Below are the code and all the weights of a small trained network. Each question names an input and a class and asks about switching units off, where a switched-off unit gives its printed mean instead of its output.

import numpy as np


def w(rows, s, z=0):
    codes = np.array(rows[::2]) - 128.0
    scale = np.full(codes.shape[1], s)
    scale[-1] = z or s
    return codes * scale


def norm(h):
    return h / np.sqrt((h * h).mean(-1, keepdims=True) + 1e-5)


def f(y):
    return np.maximum(y, 0)


def log_softmax(a):
    a = a - a.max(-1, keepdims=True)
    return a - np.log(np.exp(a).sum(-1, keepdims=True))


def net(x, mask):
    res = np.array(x, float).reshape(1, 8) / 4 @ E
    u = 0
    for l in range(2):
        y = f(norm(res) @ A[l][:, :-1].T + A[l][:, -1])
        res = res + np.where(mask[u : u + 7], y, B[l][:, -1]) @ B[l][:, :-1]
        u += 7
    return log_softmax(norm(res)[-1] @ U[:, :-1].T + U[:, -1])


A, B = {}, {}
E = w([
[155,192,131,192,49,123,68,162,177,77],'x0',
[129,132,129,131,131,128,126,127,125,124],'x1',
[139,136,129,113,149,131,121,139,135,130],'x2',
[119,210,141,26,54,80,156,226,54,164],'x3',
[131,128,127,129,128,133,121,123,120,130],'x4',
[105,255,69,145,139,180,220,78,180,127],'x5',
[241,92,17,161,99,98,153,173,152,134],'x6',
[203,141,206,114,120,46,124,51,208,215],'x7',
],0.0093)
A[0] = w([
[241,70,20,184,76,109,209,214,165,219,60],'0.n0',
[100,191,107,32,2,84,148,119,81,123,135],'0.n1',
[146,47,170,63,103,91,39,128,125,70,2],'0.n2',
[79,142,164,200,146,34,124,92,215,232,44],'0.n3',
[95,41,108,166,201,111,55,109,224,117,74],'0.n4',
[140,188,142,242,82,151,10,174,184,95,101],'0.n5',
[82,9,98,66,205,82,232,68,142,220,97],'0.n6',
],0.0077,0.008)
B[0] = w([
[42,175,131,140,135,45,77,28,93,126,252],'0.n0',
[147,130,125,86,115,124,137,184,141,217,254],'0.n1',
[120,47,141,158,89,86,250,157,121,123,158],'0.n2',
[183,97,129,54,108,157,133,157,157,145,183],'0.n3',
[117,106,114,82,42,136,105,106,105,103,203],'0.n4',
[137,131,166,195,158,145,148,159,114,174,243],'0.n5',
[176,134,157,213,193,168,129,173,81,187,227],'0.n6',
],0.013,0.0064)
A[1] = w([
[142,44,116,200,151,212,73,35,206,82,44],'1.n0',
[193,102,148,128,81,59,181,98,179,191,156],'1.n1',
[102,237,95,140,150,169,242,86,185,141,16],'1.n2',
[79,131,250,87,119,199,121,123,165,177,97],'1.n3',
[172,178,208,198,60,95,96,148,205,123,67],'1.n4',
[67,124,52,145,98,181,127,213,86,30,5],'1.n5',
[94,61,124,131,137,68,96,195,81,98,61],'1.n6',
],0.011,0.0033)
B[1] = w([
[71,237,180,34,80,140,137,190,180,184,244],'1.n0',
[111,128,76,65,150,185,138,97,173,49,254],'1.n1',
[164,43,134,193,32,122,191,120,142,86,230],'1.n2',
[102,137,88,181,150,66,60,67,127,65,236],'1.n3',
[155,105,118,153,246,153,163,133,17,191,224],'1.n4',
[173,97,36,79,232,175,67,137,102,83,216],'1.n5',
[153,131,154,195,67,135,153,104,201,95,203],'1.n6',
],0.013,0.0081)
U = w([
[96,226,184,7,16,159,93,240,175,210,223],'0',
[184,128,155,237,220,211,143,180,29,213,3],'1',
[204,116,15,65,187,147,69,89,170,33,181],'2',
[12,208,91,192,88,21,51,11,106,18,98],'3',
[185,28,146,168,13,123,221,144,219,32,95],'4',
],0.011,0.0045)

Each question gives the input, the list of numbers given to net, and the class t.
The units are the neurons (one row each of A and B). Each row of codes is followed by its name. A weight is (code - 128) times the scale printed after its matrix; where a second scale follows, it is the last column's (A, B and U).
mask holds one flag per neuron, layer by layer. A switched-off neuron (its flag False) gives its mean, the last column of its row in B, instead of its output. The means were averaged over made-up inputs and are rounded, as every weight is.
A unit's drop is (log p(t) with every unit on - log p(t) with that unit switched off) / (log p(t) with every unit on - log p(t) with every unit switched off).
The circuit of an input: a set's keep is (log p(t) with only the set's units on - log p(t) with every unit switched off) / (log p(t) with every unit on - log p(t) with every unit switched off). Starting from the 12 units with the biggest drops (on a tie, the unit counted first), units are removed one at a time, each time the one whose removal leaves the highest keep (on an exact tie, the one counted first), for as long as the keep stays at least 0.8.
circuit, biggest first: the units of the circuit, biggest drop first
unit that matters most: the unit with the biggest drop
k most important neurons: the k neurons with the biggest drops, biggest first
top k neurons in layer l: the k neurons of layer l with the biggest drops, biggest first
input [4,-2,4,-7,7,-6,6,-2], class 0: unit that matters most => 1.n0
input [-2,-5,6,0,-5,-2,-4,1], class 3: 3 most important neurons => 1.n3; 1.n4; 0.n5
input [2,-6,-6,-3,2,-8,-4,-6], class 4: 2 most important neurons => 1.n6; 0.n2
input [3,-8,-7,-6,3,-8,8,-5], class 3: 4 most important neurons => 0.n0; 1.n2; 0.n1; 0.n3
input [0,6,0,0,6,-6,2,5], class 4: 4 most important neurons => 0.n2; 1.n5; 1.n6; 1.n3
input [0,-5,6,-2,-2,-7,-6,7], class 2: circuit, biggest first => 0.n0; 0.n3; 1.n3
input [2,5,2,3,-4,-5,5,-2], class 3: 2 most important neurons => 0.n0; 1.n2
input [6,3,-3,-7,6,5,7,2], class 0: 2 most important neurons => 1.n0; 1.n3
input [-6,-7,4,6,7,2,5,8], class 2: 3 most important neurons => 1.n0; 1.n1; 0.n5
input [1,2,6,-5,-7,3,5,3], class 0: 3 most important neurons => 1.n0; 1.n3; 0.n1
input [6,-2,-7,0,-8,3,6,7], class 2: top 3 neurons in layer 0 => 0.n6; 0.n3; 0.n0
input [-6,-4,7,7,-4,-8,1,7], class 4: circuit, biggest first => 1.n0; 0.n2
input [5,-3,5,4,-3,-1,-4,2], class 1: 2 most important neurons => 1.n4; 1.n0
input [-6,8,-5,6,8,8,4,6], class 4: circuit, biggest first => 1.n2
input [6,7,2,6,4,5,5,-8], class 2: top 3 neurons in layer 1 => 1.n5; 1.n0; 1.n4
input [-7,-2,-7,3,-6,0,4,6], class 1: 2 most important neurons => 0.n6; 1.n0
input [2,-3,3,4,-4,5,-5,-1], class 3: top 3 neurons in layer 1 => 1.n3; 1.n0; 1.n6
input [-5,2,-7,3,2,-7,6,-1], class 4: 2 most important neurons => 1.n6; 1.n3
input [-8,-3,7,7,-5,-5,7,2], class 1: top 3 neurons in layer 0 => 0.n6; 0.n4; 0.n3
input [8,6,2,1,1,-6,-7,-5], class 1: unit that matters most => 0.n5
input [6,1,-8,-3,-3,-6,7,2], class 3: top 2 neurons in layer 0 => 0.n0; 0.n6
input [8,-2,-6,-6,-7,0,3,8], class 1: top 2 neurons in layer 1 => 1.n4; 1.n5
